Below is a small trained network, with its code and all its weights. Each question gives an input and a target symbol and asks what happens when units are switched off, that is, made to give their printed mean instead of their output.

import numpy as np


def w(rows, s, z=0):
    codes = np.array(rows[::2]) - 128.0
    scale = np.full(codes.shape[1], s)
    scale[-1] = z or s
    return codes * scale


def f(y):
    return y / 2 * (1 + np.tanh(0.7978845608 * (y + 0.044715 * y**3)))


def softmax(a):
    e = np.exp(a - a.max(-1, keepdims=True))
    return e / e.sum(-1, keepdims=True)


def log_softmax(a):
    a = a - a.max(-1, keepdims=True)
    return a - np.log(np.exp(a).sum(-1, keepdims=True))


def net(x, mask):
    ids = ['αβγζηλξσψω'.index(c) for c in x.split()]
    T = len(ids)
    res = E[ids] + P[:T]
    u = 0
    for l in range(3):
        r = res
        for j in range(3):
            rows = slice(4 * j, 4 * j + 4)
            q, k, v = (r @ M[l][rows].T for M in (Q, K, V))
            z = softmax(np.where(np.tri(T) > 0, q @ k.T / 4**0.5, -1e9)) @ v
            o = O[l][rows]
            res = res + np.where(mask[u + j], z, o[:, -1]) @ o[:, :-1]
        u += 3
        y = f(res @ A[l][:, :-1].T + A[l][:, -1])
        res = res + np.where(mask[u : u + 4], y, B[l][:, -1]) @ B[l][:, :-1]
        u += 4
    return log_softmax(res[-1] @ U[:, :-1].T + U[:, -1])


Q, K, V, O, A, B = {}, {}, {}, {}, {}, {}
E = w([
[109,111,193],'α',
[94,109,193],'β',
[49,143,119],'γ',
[196,194,87],'ζ',
[128,119,41],'η',
[111,104,38],'λ',
[27,7,191],'ξ',
[127,178,224],'σ',
[132,86,26],'ψ',
[103,145,158],'ω',
],0.015)
P = w([
[98,102,151],'0',
[104,183,156],'1',
[155,158,155],'2',
[174,75,141],'3',
[62,204,160],'4',
[177,157,139],'5',
[173,69,131],'6',
[42,215,166],'7',
[181,166,125],'8',
[175,66,127],'9',
[23,223,161],'10',
[181,165,124],'11',
[178,65,121],'12',
[11,230,162],'13',
],0.013)
Q[0] = w([
[170,114,110],'0.h1',
[170,77,254],'0.h1',
[67,159,149],'0.h1',
[116,182,171],'0.h1',
[185,59,118],'0.h2',
[47,89,161],'0.h2',
[137,230,9],'0.h2',
[179,164,226],'0.h2',
[82,96,93],'0.h3',
[131,159,162],'0.h3',
[187,80,171],'0.h3',
[70,101,115],'0.h3',
],0.011)
K[0] = w([
[105,48,119],'0.h1',
[150,123,38],'0.h1',
[86,103,93],'0.h1',
[145,76,104],'0.h1',
[193,98,101],'0.h2',
[53,116,247],'0.h2',
[135,220,35],'0.h2',
[159,121,148],'0.h2',
[152,101,100],'0.h3',
[176,80,147],'0.h3',
[88,125,206],'0.h3',
[185,160,151],'0.h3',
],0.014)
V[0] = w([
[41,255,168],'0.h1',
[175,184,149],'0.h1',
[176,82,7],'0.h1',
[201,100,127],'0.h1',
[60,182,148],'0.h2',
[146,124,147],'0.h2',
[91,142,81],'0.h2',
[248,95,18],'0.h2',
[197,198,59],'0.h3',
[92,163,168],'0.h3',
[107,200,177],'0.h3',
[160,222,128],'0.h3',
],0.0077)
O[0] = w([
[123,178,137,183],'0.h1',
[107,75,86,120],'0.h1',
[96,115,62,74],'0.h1',
[159,213,118,97],'0.h1',
[125,161,194,184],'0.h2',
[94,164,117,125],'0.h2',
[1,42,154,132],'0.h2',
[98,64,91,3],'0.h2',
[64,110,154,97],'0.h3',
[152,119,63,151],'0.h3',
[112,134,105,152],'0.h3',
[175,144,99,127],'0.h3',
],0.0073,0.0046)
A[0] = w([
[200,246,123,90],'0.n1',
[176,132,180,59],'0.n2',
[95,239,102,100],'0.n3',
[92,68,122,2],'0.n4',
],0.012,0.004)
B[0] = w([
[2,63,109,254],'0.n1',
[178,60,76,156],'0.n2',
[179,35,185,235],'0.n3',
[54,85,95,130],'0.n4',
],0.005,0.0085)
Q[1] = w([
[112,176,183],'1.h1',
[151,157,116],'1.h1',
[116,89,97],'1.h1',
[147,114,140],'1.h1',
[137,181,189],'1.h2',
[179,7,104],'1.h2',
[56,141,188],'1.h2',
[131,76,188],'1.h2',
[185,100,124],'1.h3',
[82,139,130],'1.h3',
[64,107,108],'1.h3',
[131,116,160],'1.h3',
],0.013)
K[1] = w([
[97,155,123],'1.h1',
[146,97,173],'1.h1',
[205,136,180],'1.h1',
[113,185,193],'1.h1',
[188,41,213],'1.h2',
[128,71,92],'1.h2',
[113,220,218],'1.h2',
[112,1,191],'1.h2',
[103,95,85],'1.h3',
[155,65,161],'1.h3',
[157,125,173],'1.h3',
[169,55,83],'1.h3',
],0.011)
V[1] = w([
[247,117,120],'1.h1',
[105,204,97],'1.h1',
[210,79,77],'1.h1',
[38,206,42],'1.h1',
[203,159,119],'1.h2',
[192,144,230],'1.h2',
[51,96,76],'1.h2',
[118,157,23],'1.h2',
[85,34,196],'1.h3',
[1,145,64],'1.h3',
[101,162,102],'1.h3',
[52,120,38],'1.h3',
],0.0095)
O[1] = w([
[180,176,144,60],'1.h1',
[32,173,117,87],'1.h1',
[161,62,171,69],'1.h1',
[112,116,99,87],'1.h1',
[93,120,126,37],'1.h2',
[176,104,3,180],'1.h2',
[130,38,121,153],'1.h2',
[153,132,109,2],'1.h2',
[49,44,179,240],'1.h3',
[117,79,131,130],'1.h3',
[100,197,78,104],'1.h3',
[119,164,61,103],'1.h3',
],0.0052,0.0069)
A[1] = w([
[120,250,91,107],'1.n1',
[116,81,171,3],'1.n2',
[168,79,84,13],'1.n3',
[96,103,124,172],'1.n4',
],0.019,0.0049)
B[1] = w([
[189,255,102,123],'1.n1',
[131,107,82,254],'1.n2',
[113,170,73,165],'1.n3',
[104,139,157,244],'1.n4',
],0.015,0.0075)
Q[2] = w([
[201,144,133],'2.h1',
[2,108,217],'2.h1',
[212,68,77],'2.h1',
[118,133,98],'2.h1',
[118,92,173],'2.h2',
[92,75,223],'2.h2',
[191,85,158],'2.h2',
[200,106,149],'2.h2',
[57,116,108],'2.h3',
[173,168,178],'2.h3',
[188,145,2],'2.h3',
[197,60,156],'2.h3',
],0.0096)
K[2] = w([
[70,192,47],'2.h1',
[151,41,255],'2.h1',
[78,92,17],'2.h1',
[107,122,112],'2.h1',
[169,177,39],'2.h2',
[86,221,134],'2.h2',
[35,82,166],'2.h2',
[97,81,120],'2.h2',
[91,26,54],'2.h3',
[128,17,146],'2.h3',
[233,52,103],'2.h3',
[253,229,47],'2.h3',
],0.0083)
V[2] = w([
[150,158,166],'2.h1',
[118,187,96],'2.h1',
[163,107,164],'2.h1',
[110,175,151],'2.h1',
[129,111,103],'2.h2',
[96,161,162],'2.h2',
[169,110,134],'2.h2',
[119,7,146],'2.h2',
[93,161,96],'2.h3',
[168,165,187],'2.h3',
[130,183,102],'2.h3',
[150,100,71],'2.h3',
],0.016)
O[2] = w([
[149,40,116,71],'2.h1',
[219,157,153,31],'2.h1',
[37,94,65,135],'2.h1',
[154,158,143,86],'2.h1',
[183,80,112,138],'2.h2',
[117,180,124,132],'2.h2',
[69,175,2,106],'2.h2',
[206,114,77,197],'2.h2',
[111,104,93,150],'2.h3',
[175,78,167,4],'2.h3',
[144,112,50,52],'2.h3',
[82,171,60,123],'2.h3',
],0.0067,0.011)
A[2] = w([
[54,65,139,91],'2.n1',
[126,85,1,172],'2.n2',
[70,225,12,183],'2.n3',
[132,201,78,2],'2.n4',
],0.0084,0.0063)
B[2] = w([
[254,142,30,249],'2.n1',
[29,133,173,219],'2.n2',
[222,172,153,231],'2.n3',
[30,154,59,138],'2.n4',
],0.0081,0.012)
U = w([
[210,82,111,166],'α',
[175,97,155,187],'β',
[11,162,211,132],'γ',
[194,176,104,133],'ζ',
[86,161,144,208],'η',
[77,134,101,129],'λ',
[107,80,36,31],'ξ',
[133,84,117,177],'σ',
[44,186,109,2],'ψ',
[132,112,192,163],'ω',
],0.012,0.0083)

Each question gives the input, a string of symbols that net reads in full, and the target symbol t.
The units are the heads (4 rows each of Q, K, V and O) and the neurons (one row each of A and B). Each row of codes is followed by its name. A weight is (code - 128) times the scale printed after its matrix; where a second scale follows, it is the last column's (O, A, B and U).
mask holds one flag per unit, layer by layer, with each layer's heads first. A switched-off unit (its flag False) gives its mean, the last column of its rows in O or B, instead of its output. The means were averaged over made-up inputs and are rounded, as every weight is.
A unit's drop is (log p(t) with every unit on - log p(t) with that unit switched off) / (log p(t) with every unit on - log p(t) with every unit switched off).
The circuit of an input: a set's keep is (log p(t) with only the set's units on - log p(t) with every unit switched off) / (log p(t) with every unit on - log p(t) with every unit switched off). Starting from the 12 units with the biggest drops (on a tie, the unit counted first), units are removed one at a time, each time the one whose removal leaves the highest keep (on an exact tie, the one counted first), for as long as the keep stays at least 0.8.
circuit, biggest first: the units of the circuit, biggest drop first
unit that matters most: the unit with the biggest drop
k most important neurons: the k neurons with the biggest drops, biggest first
k most important neurons of layer l: the k neurons of layer l with the biggest drops, biggest first
heads that matter: for each layer, one digit per head in row order, 1 if its drop is at least 0.15 and else 0, layers parted by /
input ζ β ζ ζ β ξ ζ α η β ω σ η ζ, target γ: unit that matters most => 0.n1
input ξ β ψ γ ζ, target ξ: circuit, biggest first => [2.h1 0.n1 2.n1 1.h3]
input ξ λ ξ ψ ω ξ σ ζ ξ α β α λ γ, target ξ: 2 most important neurons => [0.n3 2.n1]
input ζ α λ ξ λ ζ λ ψ, target γ: circuit, biggest first => [2.h2 1.h3 1.n1]
input ζ ζ η λ ξ λ ξ β ζ ξ ζ, target γ: circuit, biggest first => [2.h2 1.n1 1.h3 0.h2]
input ξ ξ α λ λ, target ξ: circuit, biggest first => [2.h1 2.n1 1.h3]
input ξ β ψ ζ ζ ζ ξ ζ λ β ω, target ξ: circuit, biggest first => [2.n1 2.h1 0.h1 1.h3]
input ψ ξ α γ ξ α ω α ζ λ ζ, target ψ: 2 most important neurons => [1.n2 0.n4]
input λ η β ζ η ζ ζ η, target ζ: 4 most important neurons => [2.n3 2.n2 1.n2 0.n4]
input ψ ψ ω, target ψ: 4 most important neurons => [1.n2 0.n4 2.n4 2.n1]
input ζ ζ ζ ζ β λ ξ γ ξ γ, target γ: circuit, biggest first => [2.h2 1.n1]
input ζ ξ ξ γ, target γ: heads that matter => 110 / 101 / 010
input λ σ ζ β ψ α α, target α: heads that matter => 010 / 110 / 010
input ζ ψ γ ω ζ ζ λ η β η λ, target γ: 2 most important neurons => [0.n1 1.n1]
input ξ α β ψ ψ γ ζ α α ξ σ, target ξ: heads that matter => 000 / 000 / 100
input ξ ζ λ ζ ζ ψ α λ β η β, target ξ: circuit, biggest first => [2.n1 2.h1 0.h1]
input ψ ζ σ η ξ β λ α, target ψ: 3 most important neurons of layer 1 => [1.n2 1.n3 1.n4]
input ξ ξ γ λ ζ λ ξ ω, target ξ: 3 most important neurons => [2.n1 0.n1 1.n2]
input ψ γ β β ω ζ λ σ λ β ξ, target ψ: heads that matter => 110 / 101 / 001
input ζ λ λ ζ ζ α, target γ: heads that matter => 101 / 111 / 110
input λ β ω β β ξ α γ, target ζ: unit that matters most => 0.n3
input ζ β α α, target α: 4 most important neurons => [0.n3 1.n1 0.n1 0.n2]
input ψ λ α ζ η, target ψ: circuit, biggest first => [2.h3 0.h2 1.h3]
input ξ ζ σ ψ η ξ γ β, target ξ: circuit, biggest first => [2.h1 2.n1 0.h1]
input λ γ α α β λ γ α β ζ σ, target ζ: heads that matter => 110 / 101 / 001
input ζ ζ ζ ζ γ ζ ξ α ζ ζ λ, target γ: circuit, biggest first => [2.h2 1.n1]
input ζ β α ψ, target ψ: 2 most important neurons of layer 2 => [2.n2 2.n4]
input ξ β ξ η ζ ζ ψ β β α λ ζ ζ γ, target ξ: circuit, biggest first => [2.n1 2.h1 0.h1 1.h3]
input ξ γ ζ η ξ ζ σ α α ζ ζ γ λ ψ, target ξ: circuit, biggest first => [2.n1 2.h1 1.h3]
